Below are the code and all the weights of a small trained network. Each question names an input and a class and asks about switching units off, where a switched-off unit gives its printed mean instead of its output.

import numpy as np


def w(rows, s, z=0):
    codes = np.array(rows[::2]) - 128.0
    scale = np.full(codes.shape[1], s)
    scale[-1] = z or s
    return codes * scale


def norm(h):
    return h / np.sqrt((h * h).mean(-1, keepdims=True) + 1e-5)


def f(y):
    return y / 2 * (1 + np.tanh(0.7978845608 * (y + 0.044715 * y**3)))


def log_softmax(a):
    a = a - a.max(-1, keepdims=True)
    return a - np.log(np.exp(a).sum(-1, keepdims=True))


def net(x, mask):
    res = np.array(x, float).reshape(1, 5) / 4 @ E
    u = 0
    for l in range(4):
        y = f(norm(res) @ A[l][:, :-1].T + A[l][:, -1])
        res = res + np.where(mask[u : u + 3], y, B[l][:, -1]) @ B[l][:, :-1]
        u += 3
    return log_softmax(norm(res)[-1] @ U[:, :-1].T + U[:, -1])


A, B = {}, {}
E = w([
[42,117,161,118,161,107,151,185,200,137],'x0',
[111,165,165,83,129,147,202,144,65,41],'x1',
[126,150,136,140,132,115,121,132,122,130],'x2',
[164,172,118,122,122,128,154,144,135,170],'x3',
[59,143,9,101,146,114,115,139,60,129],'x4',
],0.013)
A[0] = w([
[198,102,228,114,108,153,78,102,144,135,37],'L0N0',
[255,97,118,107,70,56,61,10,43,101,3],'L0N1',
[172,105,72,175,167,148,3,52,201,214,27],'L0N2',
],0.0074,0.005)
B[0] = w([
[159,148,96,192,113,69,208,55,135,49,192],'L0N0',
[190,159,86,200,180,243,156,252,105,135,225],'L0N1',
[75,73,194,89,102,89,53,86,97,205,255],'L0N2',
],0.013,0.0063)
A[1] = w([
[130,122,181,43,123,151,222,137,9,67,86],'L1N0',
[85,194,15,157,168,134,96,154,113,142,5],'L1N1',
[78,141,189,83,157,120,112,225,255,122,107],'L1N2',
],0.0072,0.0032)
B[1] = w([
[151,223,245,75,104,169,21,105,110,149,253],'L1N0',
[66,82,33,36,94,76,151,151,93,42,188],'L1N1',
[115,19,94,178,182,88,124,243,115,109,213],'L1N2',
],0.011,0.0058)
A[2] = w([
[179,128,219,200,154,88,225,73,224,77,34],'L2N0',
[136,136,246,77,2,84,133,102,123,161,201],'L2N1',
[75,158,70,64,89,101,24,116,135,81,1],'L2N2',
],0.0092,0.0021)
B[2] = w([
[104,149,50,11,35,9,244,122,18,97,230],'L2N0',
[69,59,117,83,134,152,84,31,104,129,255],'L2N1',
[182,144,98,102,69,104,222,47,160,129,212],'L2N2',
],0.014,0.0066)
A[3] = w([
[122,182,252,112,161,141,109,126,97,111,174],'L3N0',
[110,104,76,108,127,170,152,84,154,108,29],'L3N1',
[78,119,150,130,174,107,172,186,193,116,3],'L3N2',
],0.015,0.0045)
B[3] = w([
[112,63,175,166,179,129,11,105,154,210,254],'L3N0',
[168,125,114,117,57,67,179,120,7,71,167],'L3N1',
[193,206,83,191,157,188,145,223,172,90,208],'L3N2',
],0.014,0.0059)
U = w([
[79,95,70,10,49,20,235,55,70,73,7],'0',
[60,79,255,64,182,86,30,38,158,219,170],'1',
[212,182,88,201,222,218,173,236,130,103,252],'2',
],0.012,0.0016)

Each question gives the input, the list of numbers given to net, and the class t.
The units are the neurons (one row each of A and B). Each row of codes is followed by its name. A weight is (code - 128) times the scale printed after its matrix; where a second scale follows, it is the last column's (A, B and U).
mask holds one flag per neuron, layer by layer. A switched-off neuron (its flag False) gives its mean, the last column of its row in B, instead of its output. The means were averaged over made-up inputs and are rounded, as every weight is.
A unit's drop is (log p(t) with every unit on - log p(t) with that unit switched off) / (log p(t) with every unit on - log p(t) with every unit switched off).
The circuit of an input: a set's keep is (log p(t) with only the set's units on - log p(t) with every unit switched off) / (log p(t) with every unit on - log p(t) with every unit switched off). Starting from all 12 units, units are removed one at a time, each time the one whose removal leaves the highest keep (on an exact tie, the one counted first), for as long as the keep stays at least 0.8.
circuit, biggest first: the units of the circuit, biggest drop first
top k neurons: the k neurons with the biggest drops, biggest first
k most important neurons of layer l: the k neurons of layer l with the biggest drops, biggest first
drop when u is switched off: that unit's drop, to one decimal
input [-8,-4,-4,5,-5], class 2: circuit, biggest first	L0N1
input [3,8,-8,6,-7], class 1: top 3 neurons	L1N0, L3N0, L2N2
input [-6,-7,6,-2,-7], class 0: top 4 neurons	L0N0, L1N0, L2N0, L3N0
input [2,-6,2,4,-6], class 0: top 2 neurons	L0N0, L2N0
input [4,-4,6,-3,-4], class 0: circuit, biggest first	L0N0, L2N0
input [-5,5,3,8,-1], class 1: top 2 neurons	L3N0, L1N0
input [6,-4,-5,-2,4], class 2: circuit, biggest first	L3N2, L2N1
input [-3,-3,-3,3,2], class 1: top 2 neurons	L0N2, L3N2
input [4,-1,5,-3,-4], class 0: top 2 neurons	L2N0, L0N0
input [8,-4,-3,5,-8], class 0: top 3 neurons	L2N0, L0N0, L0N1
input [-5,-3,6,0,-5], class 0: 2 most important neurons of layer 0	L0N0, L0N2
input [5,-2,4,5,-4], class 2: top 2 neurons	L1N2, L3N2
input [-8,8,8,-6,-7], class 1: top 2 neurons	L1N0, L3N0
input [1,5,-4,-7,3], class 1: circuit, biggest first	L1N0
input [-8,-2,8,-4,2], class 2: drop when L0N1 is switched off	0.7
input [-3,-3,-8,-3,-7], class 0: drop when L1N1 is switched off	0.0
input [-8,3,5,5,0], class 2: drop when L0N1 is switched off	1.2
